Each row has a hidden value. The values are split into ranges, and the group after each row names the range that its value falls in. Each part has its own value, ranges and names.
[ -46 -182 -431  125   88 -401  473   89  162 -436 -253  -50 -165  356
  137   83  -27  386  -31   29  -11   97  -48  -44  121  139  210   -3
  100 -480  -83 -174   31 -254 -186  335   30  352 -335   46  138  212
  210   16   20  226  -82   43 -133  330 -279  -16   55] -> <60>
[  94   90 -307 -193 -401   10 -243  132 -302   15  -42 -147  337  -29
  -47  232 -181 -228  -30  159 -225   50 -271  -44 -166  -36  -84  -45
  244 -134   60  272   51 -235   22 -146 -229 -349 -185  -33 -343 -157
  214  367 -171 -111 -227  -15  -78  217  183   -2  -52] -> <74>
[ 210  -96 -327 -162 -152    2 -247  134 -273   44 -146 -149  444 -138
   17  156   72 -142 -224   -2  -32   69 -221  -53  -82  136 -241  -76
  227 -139  248  255   90 -152  -34 -198 -312 -242  -52   -1 -247  181
  289  302    7 -138  -37   16    5   40  103  -43  -26] -> <74>
[  89  118 -232   90 -180 -209  -37  -12 -103   49 -162 -241   70  391
  -68  147 -198 -311 -111  183 -154  153 -130  211  102 -334   85 -324
  316 -264 -122 -248 -124  -81   -2   78 -162  -37  -62 -105  -21 -167
  -26   11 -258 -165 -108  -67 -135  161   87 -136  -74] -> <57>
[-123 -203   26   61  236  323  -55  213 -287 -235 -177  187  106  -51
 -513   42 -101 -379  -78 -221 -160  -64  241 -134  154  -26  361  -64
 -187  -41   25 -241 -331  269 -255  323 -242  100  -13  -27 -170  112
 -199 -226  375  104   72 -332 -160 -154  149  -31   -9] -> <68>
[-181  108  233 -182 -159  503 -223 -185  324  -53  -86 -144  336 -306
 -222   87 -249  102  176 -132   51 -135   95  134  129 -147  176   -7
  291  -66  125  -70 -174  -54  -68  141   49   97 -363 -156 -303    6
  469 -256  414 -163   -7 -178 -216 -321 -240  318   68] -> <53>
[-130  147  389  -95 -146  438 -112 -331  454 -141 -237 -142   97 -290
 -188   10 -284   88  170 -187   22 -231  249  315  298 -499  180 -196
  382  -66  -90 -234 -229   33  -53   88  147  180 -170 -233 -218  195
  272 -304  404 -256  -26 -193 -155 -254 -218  166   84] -> <73>
[-358 -282  -78 -326 -166 -402  152  134  162 -366  477  115  176   28
 -298    6  -49 -154   86 -145  -46 -404 -103 -459 -310  -80  187   59
 -187 -388  -59  259  -96   27 -123  129  159 -722  103   81 -636 -249
    2  371  260   38   81  103   76  -65   13   13   41] -> <57>
[ 484 -373 -327  120  432   -2  -38   64   24  122 -351 -357  263 -183
   68   63  344  175 -328 -267  296  380 -201   -3  105  292  -75  -82
  143  233  262   96  146  -75   52   -9  -41 -108   91   19    9  440
  234  255 -108  -15  -65   26  133  -42  128  -23  -30] -> <62>
[-416 -106 -215   54   15 -187  272  121  101   82  361  -17   -3  -85
 -202 -199  179  209   29  -28  142  -28  128 -213 -123 -322  190  -89
 -173   45 -140   75  177 -170  164 -314  212 -171  363 -145 -346 -267
 -267  366  140 -260  562   97   53 -238  -59 -326 -342] -> <53>
[  73   35  236 -242   90  406  -72 -450  183 -256 -276 -309  134 -329
 -180   30 -313   68  314 -197  163 -225   12  338  236 -428  -27  -62
  393  -35   57 -273  -60  119  -26  -28  408  -88 -142 -111 -154  365
  362 -208  426 -129   29 -175   57 -296   -5  216   25] -> <60>
[-263  -29 -499  188  245 -340  179    5  -79  178  206 -339  -44 -313
 -322 -191  307  197   60   46   69  281 -102 -311 -311 -263  172 -189
 -407   68  -86   48  228 -254   90 -333  329 -147  479  -41 -243 -234
 -152  368   37 -223  680  301  170 -212  -82 -303 -464] -> <79>
[ -32  -29 -230  188   37 -237   93 -278  -57    4 -304 -334  -73  390
  -86   31 -119 -188   14   46 -365   98 -106   80  273 -398  232 -249
   22 -220 -340 -163  -23  100  -52   -2   25 -112   -5  -39   85   14
 -153   62 -324  170 -194  -97 -130  349   13   18  -68] -> <62>
[ 137  -47 -409  -92 -190  -87 -276   -4 -324  107 -248 -326  383  -54
   65  205   67  -16 -131  109 -163  204 -300  -79 -131  124 -130 -151
   89 -118   73  296  144 -211   17 -197 -218 -236  -94   -4 -114   -7
  263  414 -251  -12  -66   20  -84  162   54  -20 -169] -> <81>
[-194  -11 -320  186  116 -234  302   55   88  159  317 -178 -180 -269
 -221 -195  282  264  199   70   97  260   77 -276 -119 -268  313  -68
 -477  227 -198  143  256 -265  189 -325  398 -144  461   10 -351 -240
 -277  296  -88 -186  480  275   72  -50 -110 -251 -337] -> <57>
[ -23 -230  -22  261  308  222   99  113 -153   -9 -121  175 -102  138
 -460  -27  -28 -302  -80 -156 -173  147  247 -122  275   36  579  105
 -255   75  -71 -209 -187  317 -192  297 -208  172   24   40    2   -2
 -342 -373  225  306  -99 -208 -256  159   45   98   25] -> <68>
[-185 -117 -423  -12 -165  -82 -110   66 -203  -24 -222 -299  389  120
  -71  178  -64 -116 -214  -27 -346   32 -304 -199 -151   -4   11 -175
  116 -261  -18  173  -25 -122  -38    6 -268 -262 -191 -124 -149  -88
  179  402 -157   51  -71 -166  -86   76   45   23  -93] -> <73>
[ 165  -11 -266   54 -243 -355  313  -12  135 -340 -196   51 -317  162
  194  116  -17  508   52  251   86  180   18  155   66  111  205   -3
  239 -330 -110  -14  102 -355  -65  146   77  405 -231   86  125  104
  177  -11   45   68 -166  230 -208  576 -245 -116  -66] -> <79>
[-139   35  175   45  -53  422   86 -131  258 -225 -230 -183  195  -12
 -246   80 -233  -65  115  -79  -59 -144  166  126  362 -373  167 -300
  101 -109  -59 -383 -317   74  -28  244  121   86 -233 -110 -192  195
  137 -230  240 -205   73 -281 -117 -377  -96  112   99] -> <57>
[-158   63 -210   39 -364  -29  -47   42  -89   96  -61  -96  188  311
   -5  156 -137 -154  -21  174 -344   62  -15  -51  108 -166  206 -138
   42 -183 -214  106    5 -133   29  -47 -272 -106 -201  -89 -170 -257
  -30  208 -312   25 -192 -129 -279  263  -54    4  -43] -> <81>
[ 535 -258 -205  168 -103  166  -97  -70  -11  152 -236 -183  173 -194
   49  102  482  363 -243  172  196  424 -133   97  306  365  -38 -144
  148  302  201  348  137 -126  183 -238    3  -99  -16  221  -76  428
  170  326  -96 -137 -266  223  -55  414  170  -97 -150] -> <57>
[ 121 -421 -150  -38 -151 -246  197  269  298 -175  130   12  240   89
  -38  153  150   68 -397  -93  143   -9 -164 -264 -140  296   82 -116
   45 -202  175  181 -128   10   34  247 -122 -300   62   65 -236  -20
   87  191  178  -61   25  114   14  -79  -55  -33  122] -> <73>
[-107 -192   74  195  -84  320   89   12 -175 -317 -330   67  -42  -63
 -406   75  -29  -85  -46  -56 -315  -35  182 -146  181  -68  402 -228
 -282   32 -187  -94 -358  206  -66  299  -35   45   19   46  -74  129
 -311 -107  253   93  -11 -267 -213   78  123  -40  -92] -> <73>
[ 316 -219 -435  -22  126  123 -285   64 -264  153 -315 -350  440 -281
   44  169  316  171 -191  -51  120  371 -250  -77  -23  371 -140  -56
  119  174  252  348  222 -240   40 -198 -136 -211 -113   35 -156  286
  394  513 -215  -24 -140   25   13  102  163  -22 -169] -> <57>
[ -59   39 -218  125  -75  -38   91  115  -88  114 -202 -130  108  407
   27   46 -210 -269 -129  -33 -186   42   38  109  190 -380   89 -151
  264 -100 -214 -172   15  -87   52  -27 -248  -40  -54 -232  -44 -108
 -168  137 -296  -73 -109 -250 -144   67   96 -101  -18] -> <63>
[ 240 -317  -11   41  -39   88  227  219  256   50   80  164  131   96
   74   -6  240   79 -280  -95  338   44  216   48  340  147   27   36
  199   64  146  112   85   40  114 -108 -128  -54  121   18 -222  276
  -38   11  106 -150  -49   29  -93   21  -43  -93  137] -> <60>
[-341 -127 -265    0  248 -440   -3   -2  149   76  306 -241   11 -162
 -257  -59  240  245   81  -18  164  201  -12 -233 -263 -153  368 -245
 -348  -68 -113   32   96 -161  -10  -80  244  -79  311  -91 -264 -397
  -23  329  -31 -109  544  198   29 -238 -209 -282 -407] -> <68>
[ 250   33  167  119  -69  120  -82  -87 -169  -28  -51  242 -388  -17
 -448   89 -147 -312   77  214 -129  205  320  217  278 -202  559  -81
  -82   31 -191 -190 -156  308 -157   43  -79  259  172   92  -11 -105
 -353 -432  178  111 -202   83 -291  469   47 -111  -75] -> <68>
[-411 -283  -22 -338  -45 -310   49   91  185 -242  471  112  192 -117
 -215  -17   38   48  127 -218  107 -332   37 -389 -325 -100  261   56
 -177 -214  -69  243   35  -55  -63   26  122 -551  128  -50 -567 -269
   18  459  268    8  224   32   88 -177  -48  -94  -97] -> <74>
[-271  -29  274  153 -464  404  106 -223   84 -308 -270   27   95   94
 -224  -31  -34  103  133   67 -431 -274  159  -38  485 -249  250 -282
 -173  -41 -258   13 -415   85   62  201   95  -52 -199  119 -199  219
 -225 -110  233  -89  -92 -286 -325  135   27  113  -37] -> <63>
[ -45   43 -307 -106 -178  -57 -277  180 -173   78  -68 -194  401  119
  -23  236  -79 -209 -138   55  -77  150 -137   14 -105   30   50 -174
  258 -236  103   44  -53 -232  -55   75 -374  -55 -219 -156 -233 -192
  284  174 -210 -133  -57 -160 -177   -3  -15  -63  -70] -> <79>
[ 382 -289 -378  -48   39   14 -130  151 -134   45 -106 -128  301 -252
 -100  200  278   -1 -278   74   72  296 -165 -158   44  430  -90  -44
  -43  -59  294  344  153   13  -98 -221 -163 -157   15  177 -222  286
  331  257  -12   41 -109  264  -17  152  -24    6   31] -> <53>
[-502 -185 -249  -54  208 -189  137  118   70   97  319  -53   72 -210
 -199 -147  223  210  173 -211  131   17  199 -431 -255  -92  353  120
 -424   63 -197  266  286 -191   23 -209  201 -277  285 -138 -439 -331
 -101  440  -27   55  404   42  -40 -213 -193 -114 -281] -> <79>
[-252  -68   16  129 -248  411  280  320 -137 -233 -197  202  116   47
 -328   62 -267 -333 -141  -82 -346 -221  299 -251  114 -200  187 -118
 -236 -125 -145 -155 -286  162  -48  178 -241   64   35 -106 -195  -22
 -329 -208  315  -42  203 -313 -234 -305  -43   20  124] -> <62>
[-128   58  -81  370   83  241   69  364   39  304  -36  242  -83  187
 -393   19 -156 -448 -193  -71 -229  264  453 -114  195 -174  636   46
 -108   77 -225 -229 -115   43 -179  213 -509  352  -39 -204 -121 -333
 -310 -267  -38   92 -194 -137 -362  104 -121   22  123] -> <63>
[  21  123  217  -63  -69  393  -43 -230  286 -190 -239 -220  106 -154
 -264  101 -308  -31  146  -14   65 -101  121  324  327 -438   76 -288
  343 -105  -20 -360 -237   75  -54   91  238  108 -198 -129 -186  185
  277 -227  274 -278   -7 -110  -85 -301  -65   89   52] -> <53>
[-165  296  169  -84 -255  437 -322 -167  248  172 -328  -81  207 -366
 -181  -15 -197  144   46  -89  111  -45  292  237   46 -246   23    4
  526  -68  -49   18  -11 -254 -144  -91  -30  241 -253 -274 -219  -49
  469  -95  327 -284 -103   42 -353 -178 -254  201  -70] -> <79>
[  97  112 -164  -85 -234 -196  173  283 -231 -192 -285  147 -103  -94
  124 -185 -118  166    8 -150    4  -66  -25  -70 -221  200 -150  370
   56 -178   87  263  -13 -343  -63  158    4  209  192   91  -55  -13
  -72 -467  314  -37  200   62 -363   99 -168  176  -32] -> <61>
[ 142 -378  100 -232 -206 -134  132  168  202 -234  222  188  168   92
  -30   17   90   67 -221 -139  387 -249  -28   12  -16   68  -61    8
  391  -63  152  170  -68   32  124   55   72 -487  133   32 -356   71
  -33  275  316 -227  -41   36   58  -32  253 -166   -3] -> <60>
[ 320   84 -171   55 -175 -203  245   59 -274 -241 -455   27 -288 -125
   71 -228    3  265   38  -77   99   45  -88   74 -127  137 -177  290
  175  -38   32  182   -6 -334    4  142  264  114  256  197   63  208
 -129 -390  305  -78   49  163 -251  330   63  104 -142] -> <60>
[  95   -7 -368  -94 -156 -287  355  162  141 -407 -116   66 -176   26
  185  194 -224  308   55  133  -27   27   16   11  -21  -44   97   31
  194 -415  -84  -39  210 -336 -149    4  -48  313 -283  -41  -44  153
  291  187   58   91 -114  182   -5  331 -280 -106  128] -> <63>
[ -29  -59  116  115  -45  205 -104  -18 -252 -170  -88  298 -107  -24
 -624  -12 -104 -473  -67    6 -267  -77  240   12  202 -178  419  -66
  -12 -150  -50 -209 -359  320 -301  204 -245   82   37   82 -156   91
 -266 -360  523   48 -140  -75 -207  288  163  -36  -15] -> <60>
[-352 -258   -4 -289  -40 -396   -3   23  216 -244  453    2  211  -90
 -169  -31   94  129  109 -206  137 -265 -104 -304 -339  -93  268  -63
 -131 -190   13  157  -85 -119    3  170  135 -478  131  -26 -479 -263
   20  347  291 -100  320   -7  119 -200  -20 -129 -167] -> <81>
[  43  123 -241   77 -190 -119  241  427 -142  -87 -473   43  -33 -109
   70 -141 -184  101 -307 -262  120   -8   32  -64 -440   53 -226  169
  313 -153   56   17  -64 -424  -17  252 -126  286  248 -190   67 -122
  -62 -325  367 -252  348    4 -264 -273 -122   27  -72] -> <73>
[-291   54 -134   99  -78  132  -44  128   62   54 -484  -25  205  -61
 -136 -174  -55  210 -206 -245  -78  -67   96 -114  -40   73  -77  136
  248 -189  -40  156  -78 -268 -214  124  -98  203 -181 -136  -62  -30
  222  -35  300  -59    9   23 -418 -142 -196  254  -96] -> <61>
[ -89 -165 -419   12 -143 -273  403  163  159 -435  -82   54  -38  262
  117  156  -95  395  -40  142 -125   17 -119 -109   87  198  174   46
  108 -491   12   -1   52 -255 -154  200  -81  297 -457   67    4  139
  287  119  128  196 -107   85 -126  359 -287   16   97] -> <68>
[ 216   54  -95   19 -253 -417   59 -186  -37 -319 -328   59 -343   10
  202 -158  170  613  143   73   81   95 -101  249   72  194   96  142
  301 -168  -26  229  -40 -440  -56  219  195  321  -63  236  100  258
   67 -229  202  -12 -196  185 -318  784  -55  -15 -240] -> <53>
[   6 -153  -47  131   26  313  141   22 -221 -360 -343 -140  161    7
 -395   57 -119 -217  -34  -84 -202  -92  -72  -97  165 -134   86 -241
 -103  -42   21 -273 -387  159  -37  335   95 -158  -61   85 -113  259
 -133 -111  303  -70   93 -278  -18 -210  272   38  -27] -> <57>
[ -92 -401  150 -526 -109 -393    9   50  174 -414  469  138  191   13
  -50   63  -32   61   79 -224  300 -399 -137 -143 -270   63  126   72
   70 -258  142  211  -84   98   22  179  170 -585  167   48 -446 -171
   29  179  367   -8  191  -43   87 -146   60  -77  -39] -> <68>
[ 144 -105 -518 -160 -175 -265  374  201   30 -362 -157   64 -211   23
  119  402 -320  331  -15  298   87  159   57  -73 -257   98  103   83
  215 -460 -176   12  459 -262 -182 -161   -1  205 -327  -96   65 -106
  404  525  -41  290 -200  380  -17  326 -282 -142   41] -> <57>
[-133   -9 -327  -40 -381   89 -168  215 -139  126  -73 -115  392   39
   -7  227  -74  -69 -174   86 -288  106 -135 -187 -127   80   89  -67
  107 -100  -19  323   58 -245   37  -85 -389 -165 -251 -139 -270 -248
  179  407 -225  -19 -172 -111 -210  142  -19   24  -49] -> <62>
[ 326 -342 -290  102   55   96  107  156    2  118 -147  -35  181  -75
  -29   72  323   98 -335   26  161  243   39  -90  255  293  -85  -18
   28   65  140  276  223   53   19 -314  -90 -121   96  111 -143  341
  104  289  -43    4 -115  218  -60  140    3  -55   24] -> <53>
[ 147 -167 -363  -91    7 -330  347  -26   40 -369 -265   -6 -267  -44
  246  129  -87  546  140   17   49  108  -14  -77 -118  182  177  235
   24 -255 -148  142  370 -283 -114    6  136  217 -179   44  142  145
  234  208   39  386 -141  200  -71  462 -281   38  -10] -> <63>
[ 157  -60 -313  -51  -23 -295  287  114  127 -293 -249   34 -210    9
  233   94 -135  450   16  -29  146  101   13   60 -105   67  111  162
  310 -226  -83   14  250 -394 -101   94   17  295 -213  -73   82  106
  249  178   67  131 -158  151  -60  343 -183  -57    6] -> <63>
[-218  209 -189  133 -496  -26  -56  150   -3  171   14    6   89  389
 -126  202 -188 -243 -111  346 -296  162  143   60  116 -236  312 -261
  172 -287 -250  -47  -98 -170  -25    3 -374  139 -222 -167 -180 -454
  -31   66 -299 -137 -180  -37 -411  260 -152 -118  -61] -> <79>
[-109   31 -209  189   36  -11  218  260 -133  -32 -608   86  -75 -114
  -17 -329    5  176 -163 -415  -38  -65  192 -192 -125   46 -118  329
  112  -11 -156  208   37 -368 -153  134  -12  146  149  -87  -23  136
 -113  -87  233    3   13   -1 -334   16  -46  182  -70] -> <62>
[-436 -249 -330   54  316 -201  132   37   79  140  274 -226  119 -213
 -133  -94  357  435   95 -143  257  207   76 -348 -281  -20  385  -65
 -403  145  -79  101  277 -246  142 -148  199  -94  259 -164 -218 -305
  -56  451    7  -27  633    3   56 -328 -202 -249 -442] -> <79>
[  75  -77 -197  154  -50 -391  463  -16  157 -376 -254   72 -337  328
  251 -162   60  482  103    2  -84   21  -16   92  367   88  169  147
   36 -283 -111   35  -19 -246  -69  239  144  394 -123  207  120  345
  -74 -321   64  162 -121   51 -285  593 -245   73   42] -> <61>
[ -28 -311  103 -526 -235 -242   49  206   59 -257  266  263  171 -106
   42   75 -172  -53 -146 -265  366 -458   97  -72 -408 -144 -134   91
  359 -215   30  208  158   38   51 -173  -40 -524  326 -213 -369 -168
  -33  407  396 -142  224    8  133 -283   97 -244  -31] -> <62>
[-250   -5 -166  -10  197 -392 -122   18  149   73  271 -255  -28 -429
 -213  -88  261  313   69 -109  297  218    8  -72 -409 -309  340 -359
 -131  121  -60  -28   24 -355  102  -47  212   16  441 -228 -304 -340
  -50  333   73 -408  648  113  156 -310  -75 -487 -511] -> <73>
[ -55   18 -380   72 -257 -202  352  221  184 -295 -125  173 -111  205
   51  106 -144  253 -144  184  -43   15   76   45   87  -22   86   12
  418 -489  -52  -85   81 -352 -199   56 -195  384 -408  -63  -50  136
  286  159  186  -36 -202  199 -136  390 -231 -116  100] -> <79>
[ 110  104 -335  124 -372 -121  178  152 -208  103 -122 -110  -37  434
  -78  201 -291 -362 -161  337 -225  183  -46   73   33 -263   58 -171
  193 -234 -225  -95   54  -22   69 -132 -152 -105   27  -85  -19 -345
 -182   83 -333  -50 -139   59 -223  234   56 -107  -33] -> <79>
[  53  -81 -221 -109 -205 -314  280  151 -332 -412 -291  103  -59   36
  143 -167  -49  226   24 -188  -22 -168 -200 -167 -293  345 -124  393
    2 -301  159  224  -81 -268  -50  353   55   53  128  200   51  103
  -81 -480  465  118  248  -57 -277  172  -97  223  -55] -> <53>
[-461  -46 -282  225  414 -341   30   50  234  209  207 -258   -6 -132
 -304 -246  349  274    8 -112  143  235  111 -145  -15 -367  347 -351
 -258   64 -175  -94   43 -254   -9 -142  215   95  313 -190 -284 -233
 -122  383  -77 -305  567  133   39 -293 -136 -399 -461] -> <61>
[ 121 -180 -342 -175  -12   60 -292  103 -279    4 -109 -210  535 -135
   41  158  177  -42 -144  -84  -11  112 -265  -72   -5  310 -122  -22
  140 -102  358  274   45 -147  -32  -68 -316 -172 -163   27 -264  259
  376  188  -13  -42  -10 -164  -42   41   46   33  -36] -> <60>
